Here is a tiny trained network, its code and every weight. The questions are about switching its units off for an input and a class, where a switched-off unit gives its printed mean instead of its output.

import numpy as np


def w(rows, s, z=0):
    codes = np.array(rows[::2]) - 128.0
    scale = np.full(codes.shape[1], s)
    scale[-1] = z or s
    return codes * scale


def f(y):
    return y / 2 * (1 + np.tanh(0.7978845608 * (y + 0.044715 * y**3)))


def log_softmax(a):
    a = a - a.max(-1, keepdims=True)
    return a - np.log(np.exp(a).sum(-1, keepdims=True))


def net(x, mask):
    res = np.array(x, float).reshape(1, 5) / 4 @ E
    y = f(res @ A[0][:, :-1].T + A[0][:, -1])
    res = res + np.where(mask, y, B[0][:, -1]) @ B[0][:, :-1]
    return log_softmax(res[-1] @ U[:, :-1].T + U[:, -1])


A, B = {}, {}
E = w([
[152,81,91,48,173,234,82,113,83,125,89,123],'x0',
[122,185,162,122,148,88,92,192,113,179,90,210],'x1',
[60,174,71,121,163,101,118,158,1,163,194,51],'x2',
[159,124,42,162,92,121,24,132,146,133,127,151],'x3',
[132,82,99,178,193,112,147,48,131,220,100,153],'x4',
],0.012)
A[0] = w([
[120,134,150,184,111,49,141,114,201,101,138,143,142],'n0',
[129,122,225,109,150,145,204,103,150,100,83,152,110],'n1',
[122,158,183,99,134,122,76,176,138,171,74,246,56],'n2',
[128,98,102,150,74,176,141,21,184,55,152,86,60],'n3',
[115,127,169,86,179,174,154,106,98,112,83,132,126],'n4',
[129,125,132,136,142,126,144,92,126,149,121,154,42],'n5',
[153,116,51,182,76,126,14,107,177,98,104,167,2],'n6',
[127,120,123,62,153,197,104,103,129,123,90,167,20],'n7',
[147,101,96,68,155,206,69,109,147,119,89,156,82],'n8',
[145,134,144,91,57,148,114,176,167,15,131,147,149],'n9',
[145,92,111,174,159,129,160,37,168,172,86,180,138],'n10',
[122,140,138,166,85,106,137,123,128,106,136,151,3],'n11',
[164,105,131,151,80,145,100,103,224,92,93,189,21],'n12',
[128,132,137,169,111,97,136,113,147,106,126,108,125],'n13',
[132,113,100,144,147,116,115,80,126,173,129,123,90],'n14',
[123,138,127,140,116,89,159,101,156,133,141,146,41],'n15',
],0.012,0.0044)
B[0] = w([
[206,79,122,184,42,144,83,122,141,166,155,156,217],'n0',
[86,155,94,61,129,136,172,101,102,187,211,116,219],'n1',
[195,72,84,147,246,102,179,157,131,86,89,62,224],'n2',
[195,90,82,143,248,77,184,189,120,103,79,102,232],'n3',
[155,141,115,152,93,129,135,123,162,174,177,140,189],'n4',
[82,127,140,99,125,185,148,169,111,93,83,142,148],'n5',
[88,138,155,30,132,174,247,102,142,213,204,133,239],'n6',
[122,116,144,193,36,127,136,148,120,88,88,159,195],'n7',
[166,125,136,210,47,116,134,131,145,148,156,146,232],'n8',
[98,145,206,100,165,168,35,122,157,149,73,145,241],'n9',
[113,147,209,89,156,144,31,142,152,135,93,126,249],'n10',
[83,145,146,153,55,159,195,145,109,57,63,162,149],'n11',
[74,180,52,155,116,83,84,106,45,90,168,94,250],'n12',
[168,116,128,183,128,137,145,138,128,160,118,126,162],'n13',
[100,181,149,107,127,168,100,151,124,61,104,121,182],'n14',
[94,151,130,158,61,167,171,165,138,83,101,152,157],'n15',
],0.014,0.016)
U = w([
[182,107,152,220,31,158,149,177,138,150,114,169,104],'0',
[186,80,91,135,224,120,188,184,128,100,61,119,94],'1',
[84,145,148,67,127,155,211,136,139,199,191,153,251],'2',
[82,169,211,112,159,189,30,183,138,131,53,142,1],'3',
[54,178,11,161,123,108,61,144,2,132,187,106,162],'4',
[186,100,152,125,143,107,72,128,169,182,156,145,246],'5',
[96,55,95,81,120,55,151,73,156,83,111,186,59],'6',
],0.0096,0.0041)

Each question gives the input, the list of numbers given to net, and the class t.
The units are the neurons (one row each of A and B). Each row of codes is followed by its name. A weight is (code - 128) times the scale printed after its matrix; where a second scale follows, it is the last column's (A, B and U).
mask holds one flag per neuron, in row order. A switched-off neuron (its flag False) gives its mean, the last column of its row in B, instead of its output. The means were averaged over made-up inputs and are rounded, as every weight is.
A unit's drop is (log p(t) with every unit on - log p(t) with that unit switched off) / (log p(t) with every unit on - log p(t) with every unit switched off).
The circuit of an input: a set's keep is (log p(t) with only the set's units on - log p(t) with every unit switched off) / (log p(t) with every unit on - log p(t) with every unit switched off). Starting from the 12 units with the biggest drops (on a tie, the unit counted first), units are removed one at a time, each time the one whose removal leaves the highest keep (on an exact tie, the one counted first), for as long as the keep stays at least 0.8.
units of the circuit, in order: the units of the circuit, biggest drop first
unit that matters most: the unit with the biggest drop
k most important neurons: the k neurons with the biggest drops, biggest first
drop when u is switched off: that unit's drop, to one decimal
input [3,-3,-3,2,7], class 3: most important neuron : [n10]
input [-4,-3,-1,-2,2], class 0: 4 most important neurons : [n2, n6, n0, n9]
input [-8,-8,4,1,8], class 0: 3 most important neurons : [n0, n2, n9]
input [-1,8,5,0,7], class 1: 2 most important neurons : [n2, n9]
input [5,-2,-5,6,3], class 2: 2 most important neurons : [n6, n0]
input [4,-4,-5,5,1], class 2: 2 most important neurons : [n6, n2]
input [-6,7,-2,-1,-6], class 1: 4 most important neurons : [n2, n8, n10, n7]
input [7,-7,-5,3,3], class 0: 4 most important neurons : [n8, n7, n2, n4]
input [-8,0,8,-5,-8], class 0: 4 most important neurons : [n12, n10, n6, n1]
input [8,6,8,7,-3], class 0: units of the circuit, in order : [n12, n8]
input [6,-6,2,-1,8], class 3: 3 most important neurons : [n10, n14, n2]
input [-1,-6,-3,8,-8], class 2: 3 most important neurons : [n6, n10, n2]
input [1,3,-5,3,5], class 3: 4 most important neurons : [n10, n3, n1, n5]
input [-5,-7,-5,-2,-7], class 1: 3 most important neurons : [n3, n10, n13]
input [-3,1,6,8,0], class 2: 2 most important neurons : [n6, n12]
input [7,2,-6,0,-5], class 0: unit that matters most : n8
input [-3,8,-2,-6,-6], class 1: 2 most important neurons : [n2, n6]
input [6,5,-5,2,-1], class 0: drop when n7 is switched off : 1.2
input [3,-8,-7,6,-4], class 1: drop when n3 is switched off : 9.1
input [5,2,-4,-2,7], class 3: drop when n0 is switched off : 0.1
input [-4,-8,-1,3,6], class 1: drop when n4 is switched off : 0.0
input [4,-8,-3,5,-2], class 1: unit that matters most : n3
